Below is a small trained network, with its code and all its weights. Each question gives an input and a target symbol and asks what happens when units are switched off, that is, made to give their printed mean instead of their output.

import numpy as np


def w(rows, s, z=0):
    codes = np.array(rows[::2]) - 128.0
    scale = np.full(codes.shape[1], s)
    scale[-1] = z or s
    return codes * scale


def norm(h):
    return h / np.sqrt((h * h).mean(-1, keepdims=True) + 1e-5)


def f(y):
    return np.maximum(y, 0)


def softmax(a):
    e = np.exp(a - a.max(-1, keepdims=True))
    return e / e.sum(-1, keepdims=True)


def log_softmax(a):
    a = a - a.max(-1, keepdims=True)
    return a - np.log(np.exp(a).sum(-1, keepdims=True))


def net(x, mask):
    ids = ['γζθλξσψ'.index(c) for c in x.split()]
    T = len(ids)
    res = E[ids] + P[:T]
    u = 0
    for l in range(2):
        r = norm(res)
        for j in range(2):
            rows = slice(2 * j, 2 * j + 2)
            q, k, v = (r @ M[l][rows].T for M in (Q, K, V))
            z = softmax(np.where(np.tri(T) > 0, q @ k.T / 2**0.5, -1e9)) @ v
            o = O[l][rows]
            res = res + np.where(mask[u + j], z, o[:, -1]) @ o[:, :-1]
        u += 2
        y = f(norm(res) @ A[l][:, :-1].T + A[l][:, -1])
        res = res + np.where(mask[u : u + 4], y, B[l][:, -1]) @ B[l][:, :-1]
        u += 4
    return log_softmax(norm(res)[-1] @ U[:, :-1].T + U[:, -1])


Q, K, V, O, A, B = {}, {}, {}, {}, {}, {}
E = w([
[78,66,13,109],'γ',
[215,245,118,105],'ζ',
[52,124,45,101],'θ',
[181,130,41,230],'λ',
[78,170,114,94],'ξ',
[51,151,198,146],'σ',
[254,10,141,136],'ψ',
],0.0045)
P = w([
[166,144,195,6],'0',
[124,182,154,58],'1',
[105,182,133,99],'2',
[83,178,124,126],'3',
[78,153,111,156],'4',
[61,160,94,172],'5',
[62,145,89,197],'6',
[63,133,84,212],'7',
[42,133,74,239],'8',
],0.002)
Q[0] = w([
[192,59,83,155],'L0H1',
[121,85,251,153],'L0H1',
[223,118,122,113],'L0H2',
[121,101,105,177],'L0H2',
],0.027)
K[0] = w([
[163,58,57,187],'L0H1',
[156,151,254,212],'L0H1',
[228,117,141,81],'L0H2',
[123,30,102,153],'L0H2',
],0.022)
V[0] = w([
[76,33,91,180],'L0H1',
[63,101,54,29],'L0H1',
[54,143,195,1],'L0H2',
[24,99,54,153],'L0H2',
],0.0094)
O[0] = w([
[151,100,104,38,122],'L0H1',
[82,88,47,160,255],'L0H1',
[80,119,117,3,214],'L0H2',
[40,174,118,148,226],'L0H2',
],0.0082,0.0072)
A[0] = w([
[171,115,35,143,19],'L0N1',
[216,65,80,108,7],'L0N2',
[187,194,120,121,79],'L0N3',
[115,113,3,129,193],'L0N4',
],0.016,0.002)
B[0] = w([
[63,47,139,113,169],'L0N1',
[134,104,5,162,157],'L0N2',
[176,141,174,129,139],'L0N3',
[180,103,186,151,250],'L0N4',
],0.018,0.012)
Q[1] = w([
[128,253,160,107],'L1H1',
[152,80,160,76],'L1H1',
[124,157,111,125],'L1H2',
[115,105,144,142],'L1H2',
],0.029)
K[1] = w([
[92,254,131,103],'L1H1',
[153,74,124,54],'L1H1',
[112,152,126,98],'L1H2',
[114,119,137,163],'L1H2',
],0.022)
V[1] = w([
[81,167,11,115],'L1H1',
[177,101,107,1],'L1H1',
[249,16,122,139],'L1H2',
[42,183,73,127],'L1H2',
],0.0091)
O[1] = w([
[94,30,198,105,7],'L1H1',
[30,163,156,185,116],'L1H1',
[2,175,193,20,254],'L1H2',
[249,142,152,186,17],'L1H2',
],0.0061,0.0031)
A[1] = w([
[153,102,95,2,117],'L1N1',
[152,156,17,106,4],'L1N2',
[185,77,179,70,64],'L1N3',
[188,141,103,11,109],'L1N4',
],0.02,0.0026)
B[1] = w([
[250,42,156,100,252],'L1N1',
[68,171,15,88,196],'L1N2',
[175,147,143,31,200],'L1N3',
[11,135,124,151,156],'L1N4',
],0.021,0.0033)
U = w([
[195,89,175,41,198],'γ',
[15,158,162,88,129],'ζ',
[87,105,172,223,92],'θ',
[204,147,127,219,195],'λ',
[139,121,105,130,4],'ξ',
[145,156,122,119,26],'σ',
[129,151,1,103,194],'ψ',
],0.0078,0.0035)

Each question gives the input, a string of symbols that net reads in full, and the target symbol t.
The units are the heads (2 rows each of Q, K, V and O) and the neurons (one row each of A and B). Each row of codes is followed by its name. A weight is (code - 128) times the scale printed after its matrix; where a second scale follows, it is the last column's (O, A, B and U).
mask holds one flag per unit, layer by layer, with each layer's heads first. A switched-off unit (its flag False) gives its mean, the last column of its rows in O or B, instead of its output. The means were averaged over made-up inputs and are rounded, as every weight is.
A unit's drop is (log p(t) with every unit on - log p(t) with that unit switched off) / (log p(t) with every unit on - log p(t) with every unit switched off).
The circuit of an input: a set's keep is (log p(t) with only the set's units on - log p(t) with every unit switched off) / (log p(t) with every unit on - log p(t) with every unit switched off). Starting from all 12 units, units are removed one at a time, each time the one whose removal leaves the highest keep (on an exact tie, the one counted first), for as long as the keep stays at least 0.8.
units of the circuit, in order: the units of the circuit, biggest drop first
k most important neurons of layer l: the k neurons of layer l with the biggest drops, biggest first
heads that matter: for each layer, one digit per head in row order, 1 if its drop is at least 0.15 and else 0, layers parted by /
drop when u is switched off: that unit's drop, to one decimal
input θ σ ξ σ σ θ γ ζ θ, target θ: heads that matter -> 01 / 00
input θ ξ σ σ ξ, target ζ: 2 most important neurons of layer 0 -> [L0N4 L0N1]
input θ σ ζ ξ ξ σ ξ ψ, target ψ: units of the circuit, in order -> [L0N2 L0N4 L0H1 L1N2]
input σ σ ξ ζ ψ, target ψ: units of the circuit, in order -> [L0N2 L1N2 L0H2]
input ξ θ σ θ ξ σ ξ, target θ: 3 most important neurons of layer 1 -> [L1N1 L1N2 L1N3]
input σ σ ζ σ σ ξ λ σ σ, target λ: units of the circuit, in order -> [L1H2 L0H1 L0N1 L0N4]
input γ λ ψ σ γ, target ζ: units of the circuit, in order -> [L1H2]
input θ γ ξ γ, target ζ: units of the circuit, in order -> [L0H2 L1H2 L0N4]
input λ ξ ψ σ σ σ λ, target ψ: units of the circuit, in order -> [L0N2 L0H2 L1N2]
input θ ξ σ ζ γ θ, target ζ: heads that matter -> 00 / 01
input γ σ θ θ, target ζ: heads that matter -> 01 / 11
input σ ξ θ ξ ξ σ σ ξ, target λ: heads that matter -> 11 / 11
input ξ σ θ ξ ξ ζ ψ ξ, target λ: 2 most important neurons of layer 1 -> [L1N2 L1N4]
input θ ξ λ, target θ: heads that matter -> 01 / 00
input ξ θ γ ξ σ σ σ ξ γ, target θ: units of the circuit, in order -> [L0H2]
input ξ γ ξ, target ζ: heads that matter -> 11 / 10
input σ ψ λ, target ψ: 2 most important neurons of layer 0 -> [L0N2 L0N4]
input θ σ σ λ θ ψ σ, target θ: 3 most important neurons of layer 0 -> [L0N1 L0N2 L0N4]
input ζ σ σ λ σ σ, target λ: 2 most important neurons of layer 1 -> [L1N2 L1N1]
input ξ θ σ σ, target ζ: most important neuron of layer 0 -> [L0N1]
input ξ γ ξ γ σ σ ψ ξ, target θ: 2 most important neurons of layer 0 -> [L0N1 L0N4]
input σ γ θ ξ σ, target ζ: 2 most important neurons of layer 0 -> [L0N2 L0N4]
input σ λ ξ σ ψ γ γ σ, target θ: 3 most important neurons of layer 1 -> [L1N3 L1N1 L1N2]
input θ θ θ λ σ λ, target θ: drop when L0H2 is switched off -> 1.3
input σ θ ξ θ θ, target θ: drop when L0H1 is switched off -> 0.2
input σ ξ σ λ, target λ: drop when L0H2 is switched off -> 1.7
